Below is a small trained network, with its code and all its weights. Each question gives an input and a target symbol and asks what happens when units are switched off, that is, made to give their printed mean instead of their output.

import numpy as np


def w(rows, s, z=0):
    codes = np.array(rows[::2]) - 128.0
    scale = np.full(codes.shape[1], s)
    scale[-1] = z or s
    return codes * scale


def f(y):
    return np.maximum(y, 0)


def softmax(a):
    e = np.exp(a - a.max(-1, keepdims=True))
    return e / e.sum(-1, keepdims=True)


def log_softmax(a):
    a = a - a.max(-1, keepdims=True)
    return a - np.log(np.exp(a).sum(-1, keepdims=True))


def net(x, mask):
    ids = ['βγδηλξστφω'.index(c) for c in x.split()]
    T = len(ids)
    res = E[ids] + P[:T]
    r = res
    for j in range(2):
        rows = slice(3 * j, 3 * j + 3)
        q, k, v = (r @ M[0][rows].T for M in (Q, K, V))
        z = softmax(np.where(np.tri(T) > 0, q @ k.T / 3**0.5, -1e9)) @ v
        o = O[0][rows]
        res = res + np.where(mask[j], z, o[:, -1]) @ o[:, :-1]
    y = f(res @ A[0][:, :-1].T + A[0][:, -1])
    res = res + np.where(mask[2:18], y, B[0][:, -1]) @ B[0][:, :-1]
    return log_softmax(res[-1] @ U[:, :-1].T + U[:, -1])


Q, K, V, O, A, B = {}, {}, {}, {}, {}, {}
E = w([
[123,117,122],'β',
[123,106,102],'γ',
[115,132,84],'δ',
[136,84,70],'η',
[116,108,94],'λ',
[90,176,151],'ξ',
[116,169,86],'σ',
[110,107,130],'τ',
[97,116,20],'φ',
[254,178,135],'ω',
],0.016)
P = w([
[1,32,140],'0',
[63,150,129],'1',
[108,142,100],'2',
[134,132,80],'3',
[161,115,71],'4',
[190,97,80],'5',
[232,86,90],'6',
],0.0083)
Q[0] = w([
[187,17,158],'H0',
[150,113,133],'H0',
[160,19,145],'H0',
[101,195,77],'H1',
[148,86,1],'H1',
[83,71,141],'H1',
],0.0099)
K[0] = w([
[208,217,180],'H0',
[76,55,44],'H0',
[203,101,192],'H0',
[212,153,230],'H1',
[254,176,99],'H1',
[88,135,58],'H1',
],0.005)
V[0] = w([
[205,200,120],'H0',
[166,128,152],'H0',
[135,160,63],'H0',
[94,185,188],'H1',
[2,168,31],'H1',
[124,147,73],'H1',
],0.011)
O[0] = w([
[58,217,66,175],'H0',
[80,157,166,91],'H0',
[128,143,74,255],'H0',
[214,90,130,46],'H1',
[158,50,2,71],'H1',
[177,167,7,208],'H1',
],0.0076,0.0032)
A[0] = w([
[177,107,162,122],'N0',
[98,119,231,133],'N1',
[68,136,202,65],'N2',
[106,184,65,127],'N3',
[65,139,163,243],'N4',
[165,38,104,130],'N5',
[136,178,185,25],'N6',
[65,173,103,231],'N7',
[132,107,188,122],'N8',
[24,97,76,202],'N9',
[138,132,208,2],'N10',
[103,123,174,217],'N11',
[189,122,164,48],'N12',
[184,112,138,32],'N13',
[87,121,212,107],'N14',
[9,149,103,171],'N15',
],0.011,0.0062)
B[0] = w([
[123,15,55,141],'N0',
[70,105,118,146],'N1',
[152,104,75,140],'N2',
[72,124,138,250],'N3',
[182,68,90,188],'N4',
[53,156,132,222],'N5',
[72,127,187,166],'N6',
[130,160,173,248],'N7',
[196,53,85,135],'N8',
[160,218,150,255],'N9',
[189,151,68,134],'N10',
[197,60,97,159],'N11',
[117,125,64,141],'N12',
[233,196,82,132],'N13',
[179,210,60,141],'N14',
[254,27,70,197],'N15',
],0.0091,0.008)
U = w([
[141,52,172,37],'β',
[135,91,169,14],'γ',
[107,193,170,47],'δ',
[110,175,190,28],'η',
[111,111,164,2],'λ',
[145,76,151,47],'ξ',
[152,167,130,208],'σ',
[144,74,146,38],'τ',
[196,74,62,235],'φ',
[252,150,190,238],'ω',
],0.012,0.007)

Each question gives the input, a string of symbols that net reads in full, and the target symbol t.
The units are the heads (3 rows each of Q, K, V and O) and the neurons (one row each of A and B). Each row of codes is followed by its name. A weight is (code - 128) times the scale printed after its matrix; where a second scale follows, it is the last column's (O, A, B and U).
mask holds one flag per unit, heads first, then neurons. A switched-off unit (its flag False) gives its mean, the last column of its rows in O or B, instead of its output. The means were averaged over made-up inputs and are rounded, as every weight is.
A unit's drop is (log p(t) with every unit on - log p(t) with that unit switched off) / (log p(t) with every unit on - log p(t) with every unit switched off).
The circuit of an input: a set's keep is (log p(t) with only the set's units on - log p(t) with every unit switched off) / (log p(t) with every unit on - log p(t) with every unit switched off). Starting from the 12 units with the biggest drops (on a tie, the unit counted first), units are removed one at a time, each time the one whose removal leaves the highest keep (on an exact tie, the one counted first), for as long as the keep stays at least 0.8.
units of the circuit, in order: the units of the circuit, biggest drop first
most important unit: the unit with the biggest drop
top k neurons: the k neurons with the biggest drops, biggest first
heads that matter: for each layer, one digit per head in row order, 1 if its drop is at least 0.15 and else 0, layers parted by /
drop of u: that unit's drop, to one decimal
input ω ω ω ξ, target ω: most important unit => N7
input ξ σ ω, target φ: units of the circuit, in order => N9, N7
input η τ ω, target φ: heads that matter => 10
input ω ω ξ ω β, target ω: units of the circuit, in order => H1, N5
input β β ω λ, target ω: heads that matter => 01
input ω ω ω γ, target ω: heads that matter => 01
input φ γ σ, target φ: top 2 neurons => N7, N6
input β ω η σ, target ω: units of the circuit, in order => N5, H1, N7
input ω δ σ, target ω: heads that matter => 00
input φ ω δ, target ω: top 2 neurons => N5, N3
input δ ω ω β, target ω: top 2 neurons => N7, N5
input σ φ ω η ω δ, target ω: top 3 neurons => N7, N15, N5
input δ τ ω φ ω ω φ, target ω: top 2 neurons => N7, N15
input ω δ λ ξ, target φ: units of the circuit, in order => N15
input β ω ω ξ, target ω: drop of N3 => 0.2
input ω ω γ, target ω: drop of N8 => 0.0
input η ω β λ, target ω: drop of H1 => 0.2
